Below are the code and all the weights of a small trained network. Each question names an input and a class and asks about switching units off, where a switched-off unit gives its printed mean instead of its output.

import numpy as np


def w(rows, s, z=0):
    codes = np.array(rows[::2]) - 128.0
    scale = np.full(codes.shape[1], s)
    scale[-1] = z or s
    return codes * scale


def norm(h):
    return h / np.sqrt((h * h).mean(-1, keepdims=True) + 1e-5)


def f(y):
    return y / 2 * (1 + np.tanh(0.7978845608 * (y + 0.044715 * y**3)))


def log_softmax(a):
    a = a - a.max(-1, keepdims=True)
    return a - np.log(np.exp(a).sum(-1, keepdims=True))


def net(x, mask):
    res = np.array(x, float).reshape(1, 8) / 4 @ E
    u = 0
    for l in range(2):
        y = f(norm(res) @ A[l][:, :-1].T + A[l][:, -1])
        res = res + np.where(mask[u : u + 5], y, B[l][:, -1]) @ B[l][:, :-1]
        u += 5
    return log_softmax(norm(res)[-1] @ U[:, :-1].T + U[:, -1])


A, B = {}, {}
E = w([
[91,122,110,112,115,121,137,136,64,123,213,163],'x0',
[155,110,115,85,209,159,98,139,107,114,107,77],'x1',
[123,149,127,111,139,212,174,99,86,142,95,123],'x2',
[230,170,179,180,87,199,77,136,129,93,171,69],'x3',
[116,120,154,186,119,71,101,79,159,243,118,25],'x4',
[133,111,117,100,84,131,229,147,55,180,75,132],'x5',
[120,172,79,147,188,88,187,34,94,131,191,46],'x6',
[182,254,182,155,131,148,141,151,132,158,84,182],'x7',
],0.0085)
A[0] = w([
[244,133,141,103,203,225,66,163,181,105,90,112,35],'L0N0',
[211,161,233,233,3,172,129,153,192,226,43,53,254],'L0N1',
[95,193,127,179,156,27,195,149,183,177,89,175,191],'L0N2',
[76,142,95,148,253,156,118,80,168,23,157,101,249],'L0N3',
[179,129,203,104,98,90,77,212,91,89,159,129,137],'L0N4',
],0.0063,0.0021)
B[0] = w([
[110,170,134,90,172,77,189,73,59,156,132,109,201],'L0N0',
[183,134,123,154,149,155,58,72,88,96,115,135,254],'L0N1',
[136,83,150,2,110,118,117,93,47,129,128,58,188],'L0N2',
[182,123,160,154,148,128,82,45,105,119,90,132,206],'L0N3',
[102,134,112,201,72,115,69,119,132,73,102,103,169],'L0N4',
],0.014,0.0078)
A[1] = w([
[151,82,106,175,91,74,60,75,158,195,164,119,211],'L1N0',
[158,117,197,144,97,134,119,197,140,106,130,204,45],'L1N1',
[98,93,75,103,236,105,64,193,100,149,91,104,4],'L1N2',
[158,70,109,137,228,113,105,189,149,167,83,120,36],'L1N3',
[192,168,122,71,114,206,174,217,51,109,88,254,217],'L1N4',
],0.0089,0.0036)
B[1] = w([
[221,82,133,165,148,147,123,67,73,84,125,89,232],'L1N0',
[73,188,96,89,47,117,116,173,141,51,119,175,145],'L1N1',
[104,54,138,163,168,158,88,128,145,140,80,233,158],'L1N2',
[126,181,161,137,111,165,114,129,197,2,100,241,134],'L1N3',
[142,153,232,133,202,140,76,56,131,73,191,6,253],'L1N4',
],0.01,0.0074)
U = w([
[55,30,86,42,103,73,241,128,73,197,124,106,133],'0',
[132,204,111,165,115,139,140,237,177,90,198,122,38],'1',
[111,194,74,130,123,139,249,196,201,140,128,163,4],'2',
[131,171,83,130,106,156,225,179,242,183,153,169,21],'3',
[145,63,84,215,88,134,43,218,217,72,127,188,80],'4',
[1,137,205,58,120,155,106,154,217,55,112,183,37],'5',
[200,103,175,123,189,141,67,30,68,79,149,25,223],'6',
],0.0094,0.0041)

Each question gives the input, the list of numbers given to net, and the class t.
The units are the neurons (one row each of A and B). Each row of codes is followed by its name. A weight is (code - 128) times the scale printed after its matrix; where a second scale follows, it is the last column's (A, B and U).
mask holds one flag per neuron, layer by layer. A switched-off neuron (its flag False) gives its mean, the last column of its row in B, instead of its output. The means were averaged over made-up inputs and are rounded, as every weight is.
A unit's drop is (log p(t) with every unit on - log p(t) with that unit switched off) / (log p(t) with every unit on - log p(t) with every unit switched off).
The circuit of an input: a set's keep is (log p(t) with only the set's units on - log p(t) with every unit switched off) / (log p(t) with every unit on - log p(t) with every unit switched off). Starting from all 10 units, units are removed one at a time, each time the one whose removal leaves the highest keep (on an exact tie, the one counted first), for as long as the keep stays at least 0.8.
units of the circuit, in order: the units of the circuit, biggest drop first
unit that matters most: the unit with the biggest drop
k most important neurons: the k neurons with the biggest drops, biggest first
drop when u is switched off: that unit's drop, to one decimal
input [-7,-7,-5,-8,0,-3,6,2], class 0: 2 most important neurons -> (L0N2 L0N1)
input [3,1,-5,-3,-4,-1,-8,6], class 5: units of the circuit, in order -> (L0N1 L1N0)
input [8,-3,-6,-4,-4,-3,-7,-4], class 4: units of the circuit, in order -> (L0N0 L0N2)
input [-4,-4,0,-3,-7,1,-8,-1], class 5: 2 most important neurons -> (L1N1 L0N1)
input [6,-6,-8,8,-2,-1,-7,6], class 4: unit that matters most -> L0N4
input [8,1,-5,-8,-1,3,-8,-3], class 5: 2 most important neurons -> (L0N0 L1N4)
input [4,-6,2,-8,7,1,-8,1], class 0: 2 most important neurons -> (L0N2 L1N4)
input [8,-5,1,7,-8,-4,-4,-1], class 1: units of the circuit, in order -> (L0N1 L0N2 L1N0)
input [-1,7,-1,-2,3,7,5,-3], class 0: units of the circuit, in order -> (L0N1 L1N4)
input [1,5,-6,-5,3,-6,-4,-5], class 4: drop when L1N2 is switched off -> 0.2
input [3,-4,-7,0,-5,-1,-4,-6], class 4: drop when L0N0 is switched off -> 0.0
input [-5,-3,-2,-3,-3,3,8,-2], class 0: drop when L0N1 is switched off -> 0.5
input [5,7,3,0,3,1,-4,-6], class 4: drop when L0N1 is switched off -> 0.1
